Below are the code and all the weights of a small trained network. Each question names an input and a class and asks about switching units off, where a switched-off unit gives its printed mean instead of its output.

import numpy as np


def w(rows, s, z=0):
    codes = np.array(rows[::2]) - 128.0
    scale = np.full(codes.shape[1], s)
    scale[-1] = z or s
    return codes * scale


def norm(h):
    return h / np.sqrt((h * h).mean(-1, keepdims=True) + 1e-5)


def f(y):
    return np.maximum(y, 0)


def log_softmax(a):
    a = a - a.max(-1, keepdims=True)
    return a - np.log(np.exp(a).sum(-1, keepdims=True))


def net(x, mask):
    res = np.array(x, float).reshape(1, 5) / 4 @ E
    u = 0
    for l in range(2):
        y = f(norm(res) @ A[l][:, :-1].T + A[l][:, -1])
        res = res + np.where(mask[u : u + 7], y, B[l][:, -1]) @ B[l][:, :-1]
        u += 7
    return log_softmax(norm(res)[-1] @ U[:, :-1].T + U[:, -1])


A, B = {}, {}
E = w([
[254,106,129],'x0',
[126,138,45],'x1',
[86,91,122],'x2',
[168,104,155],'x3',
[192,205,118],'x4',
],0.0088)
A[0] = w([
[120,78,117,212],'L0N0',
[80,108,116,251],'L0N1',
[116,88,249,78],'L0N2',
[203,56,123,159],'L0N3',
[118,158,181,188],'L0N4',
[191,121,81,208],'L0N5',
[180,151,113,59],'L0N6',
],0.014,0.0018)
B[0] = w([
[49,159,99,188],'L0N0',
[133,118,151,202],'L0N1',
[160,190,195,253],'L0N2',
[50,255,135,247],'L0N3',
[172,201,122,188],'L0N4',
[134,206,71,228],'L0N5',
[145,125,26,187],'L0N6',
],0.0086,0.0062)
A[1] = w([
[80,170,155,134],'L1N0',
[95,186,134,252],'L1N1',
[23,200,121,73],'L1N2',
[204,112,62,175],'L1N3',
[84,45,66,213],'L1N4',
[103,249,156,123],'L1N5',
[115,114,105,6],'L1N6',
],0.011,0.0014)
B[1] = w([
[208,76,185,184],'L1N0',
[68,76,254,209],'L1N1',
[131,55,160,220],'L1N2',
[104,217,78,155],'L1N3',
[60,21,46,147],'L1N4',
[162,147,211,253],'L1N5',
[50,115,109,131],'L1N6',
],0.007,0.011)
U = w([
[175,212,92,155],'0',
[219,26,73,2],'1',
[73,15,82,151],'2',
[117,99,248,148],'3',
],0.018,0.0093)

Each question gives the input, the list of numbers given to net, and the class t.
The units are the neurons (one row each of A and B). Each row of codes is followed by its name. A weight is (code - 128) times the scale printed after its matrix; where a second scale follows, it is the last column's (A, B and U).
mask holds one flag per neuron, layer by layer. A switched-off neuron (its flag False) gives its mean, the last column of its row in B, instead of its output. The means were averaged over made-up inputs and are rounded, as every weight is.
A unit's drop is (log p(t) with every unit on - log p(t) with that unit switched off) / (log p(t) with every unit on - log p(t) with every unit switched off).
The circuit of an input: a set's keep is (log p(t) with only the set's units on - log p(t) with every unit switched off) / (log p(t) with every unit on - log p(t) with every unit switched off). Starting from the 12 units with the biggest drops (on a tie, the unit counted first), units are removed one at a time, each time the one whose removal leaves the highest keep (on an exact tie, the one counted first), for as long as the keep stays at least 0.8.
units of the circuit, in order: the units of the circuit, biggest drop first
top k neurons: the k neurons with the biggest drops, biggest first
k most important neurons of layer l: the k neurons of layer l with the biggest drops, biggest first
drop when u is switched off: that unit's drop, to one decimal
input [5,5,5,-7,-4], class 2: units of the circuit, in order => L0N2
input [-8,5,8,4,5], class 2: 2 most important neurons of layer 0 => L0N2; L0N3
input [-6,7,-8,6,-4], class 2: units of the circuit, in order => L0N2; L0N3; L1N4
input [0,2,-3,-7,-3], class 2: units of the circuit, in order => L0N2; L0N3; L1N4
input [-7,7,5,7,2], class 2: units of the circuit, in order => L0N2; L0N3
input [4,-2,2,-2,1], class 0: 2 most important neurons of layer 0 => L0N5; L0N6
input [5,-8,8,-5,8], class 0: top 2 neurons => L0N6; L1N2
input [-7,2,1,0,-8], class 2: 2 most important neurons of layer 0 => L0N3; L0N2
input [0,2,8,5,-3], class 2: 2 most important neurons of layer 0 => L0N4; L0N5
input [-3,3,7,-1,7], class 3: drop when L0N6 is switched off => 0.2
input [-1,6,1,-5,-2], class 2: drop when L0N3 is switched off => 0.1
input [-5,7,8,2,5], class 2: drop when L0N6 is switched off => 0.0
input [6,-3,-2,6,1], class 0: drop when L1N2 is switched off => 0.1
